Below are the code and all the weights of a small trained network. Each question names an input and a class and asks about switching units off, where a switched-off unit gives its printed mean instead of its output.

import numpy as np


def w(rows, s, z=0):
    codes = np.array(rows[::2]) - 128.0
    scale = np.full(codes.shape[1], s)
    scale[-1] = z or s
    return codes * scale


def f(y):
    return y / 2 * (1 + np.tanh(0.7978845608 * (y + 0.044715 * y**3)))


def log_softmax(a):
    a = a - a.max(-1, keepdims=True)
    return a - np.log(np.exp(a).sum(-1, keepdims=True))


def net(x, mask):
    res = np.array(x, float).reshape(1, 4) / 4 @ E
    y = f(res @ A[0][:, :-1].T + A[0][:, -1])
    res = res + np.where(mask, y, B[0][:, -1]) @ B[0][:, :-1]
    return log_softmax(res[-1] @ U[:, :-1].T + U[:, -1])


A, B = {}, {}
E = w([
[71,185,24,61,213,109,47,38,83],'x0',
[79,31,157,131,152,145,158,64,129],'x1',
[174,167,219,67,67,56,146,61,35],'x2',
[255,56,45,77,218,14,205,155,142],'x3',
],0.0057)
A[0] = w([
[119,124,132,131,71,94,154,99,69,4],'neuron 0',
[80,112,119,155,157,182,117,154,201,12],'neuron 1',
[150,60,189,122,60,149,169,181,177,57],'neuron 2',
[222,97,126,84,193,82,176,161,150,43],'neuron 3',
[63,2,173,116,178,162,188,53,119,168],'neuron 4',
[176,110,87,109,178,65,152,147,182,65],'neuron 5',
[76,139,106,104,163,99,89,98,128,30],'neuron 6',
[105,110,89,179,181,167,148,171,168,63],'neuron 7',
[168,128,161,127,65,124,142,64,66,95],'neuron 8',
[119,157,47,201,175,178,124,166,171,125],'neuron 9',
[128,143,86,117,159,106,47,71,96,97],'neuron 10',
[143,93,174,89,80,92,123,70,89,96],'neuron 11',
[50,184,188,134,63,214,89,130,141,113],'neuron 12',
[82,100,95,186,160,171,158,137,209,48],'neuron 13',
[189,102,173,144,69,181,180,167,157,48],'neuron 14',
],0.0088,0.004)
B[0] = w([
[166,144,161,168,182,164,218,95,23,132],'neuron 0',
[127,124,163,169,213,120,159,157,35,164],'neuron 1',
[149,83,79,56,13,225,142,64,145,201],'neuron 2',
[40,75,143,222,122,103,123,173,168,206],'neuron 3',
[86,208,240,66,71,82,39,152,201,208],'neuron 4',
[37,75,133,193,120,96,132,131,184,187],'neuron 5',
[240,55,62,113,13,225,148,17,148,143],'neuron 6',
[211,142,172,75,175,151,172,200,49,170],'neuron 7',
[209,213,178,180,188,169,212,190,70,171],'neuron 8',
[181,193,146,46,122,185,144,193,71,197],'neuron 9',
[117,99,120,64,54,207,139,105,136,171],'neuron 10',
[168,193,188,151,202,147,162,201,54,167],'neuron 11',
[50,73,101,229,137,52,113,151,170,254],'neuron 12',
[254,212,181,135,206,181,185,160,83,177],'neuron 13',
[152,89,58,35,41,229,95,4,122,191],'neuron 14',
],0.0066,0.008)
U = w([
[197,161,163,129,200,132,184,168,56,99],'0',
[140,66,47,61,70,194,123,22,141,71],'1',
[48,64,132,255,154,101,116,159,184,3],'2',
[116,159,150,102,113,110,101,155,176,212],'3',
],0.008,0.0048)

Each question gives the input, the list of numbers given to net, and the class t.
The units are the neurons (one row each of A and B). Each row of codes is followed by its name. A weight is (code - 128) times the scale printed after its matrix; where a second scale follows, it is the last column's (A, B and U).
mask holds one flag per neuron, in row order. A switched-off neuron (its flag False) gives its mean, the last column of its row in B, instead of its output. The means were averaged over made-up inputs and are rounded, as every weight is.
A unit's drop is (log p(t) with every unit on - log p(t) with that unit switched off) / (log p(t) with every unit on - log p(t) with every unit switched off).
The circuit of an input: a set's keep is (log p(t) with only the set's units on - log p(t) with every unit switched off) / (log p(t) with every unit on - log p(t) with every unit switched off). Starting from the 12 units with the biggest drops (on a tie, the unit counted first), units are removed one at a time, each time the one whose removal leaves the highest keep (on an exact tie, the one counted first), for as long as the keep stays at least 0.8.
circuit, biggest first: the units of the circuit, biggest drop first
unit that matters most: the unit with the biggest drop
top k neurons: the k neurons with the biggest drops, biggest first
drop of u: that unit's drop, to one decimal
input [4,-8,-8,-8], class 0: circuit, biggest first : [neuron 9; neuron 1]
input [5,1,-8,8], class 0: unit that matters most : neuron 9
input [-6,0,-8,2], class 0: top 2 neurons : [neuron 13; neuron 7]
input [3,-6,4,7], class 2: circuit, biggest first : [neuron 3; neuron 5]
input [7,-4,5,8], class 2: circuit, biggest first : [neuron 3; neuron 5]
input [-4,2,0,3], class 1: top 3 neurons : [neuron 12; neuron 2; neuron 14]
input [7,4,7,-8], class 2: top 2 neurons : [neuron 12; neuron 9]
input [8,-5,-4,3], class 1: top 2 neurons : [neuron 6; neuron 10]
input [-6,-1,4,-1], class 1: circuit, biggest first : [neuron 14; neuron 2]
input [7,-1,5,5], class 1: top 2 neurons : [neuron 10; neuron 6]
input [-8,2,-3,7], class 1: top 3 neurons : [neuron 14; neuron 2; neuron 12]
input [-5,-3,5,6], class 2: top 3 neurons : [neuron 3; neuron 5; neuron 9]
input [-8,1,-5,6], class 1: top 2 neurons : [neuron 14; neuron 2]
input [7,4,8,2], class 0: circuit, biggest first : [neuron 11]
input [5,-3,5,7], class 2: circuit, biggest first : [neuron 3; neuron 5]
input [-3,-1,6,-3], class 0: top 2 neurons : [neuron 8; neuron 11]
input [5,-2,6,-4], class 0: top 2 neurons : [neuron 8; neuron 11]
input [-4,2,2,-7], class 2: top 2 neurons : [neuron 12; neuron 9]
input [0,-4,-4,-8], class 2: drop of neuron 12 : 1.3
input [-1,7,4,-8], class 2: top neuron : [neuron 12]
input [-7,5,0,-6], class 1: drop of neuron 2 : 0.9
input [2,5,4,7], class 2: drop of neuron 5 : 0.1
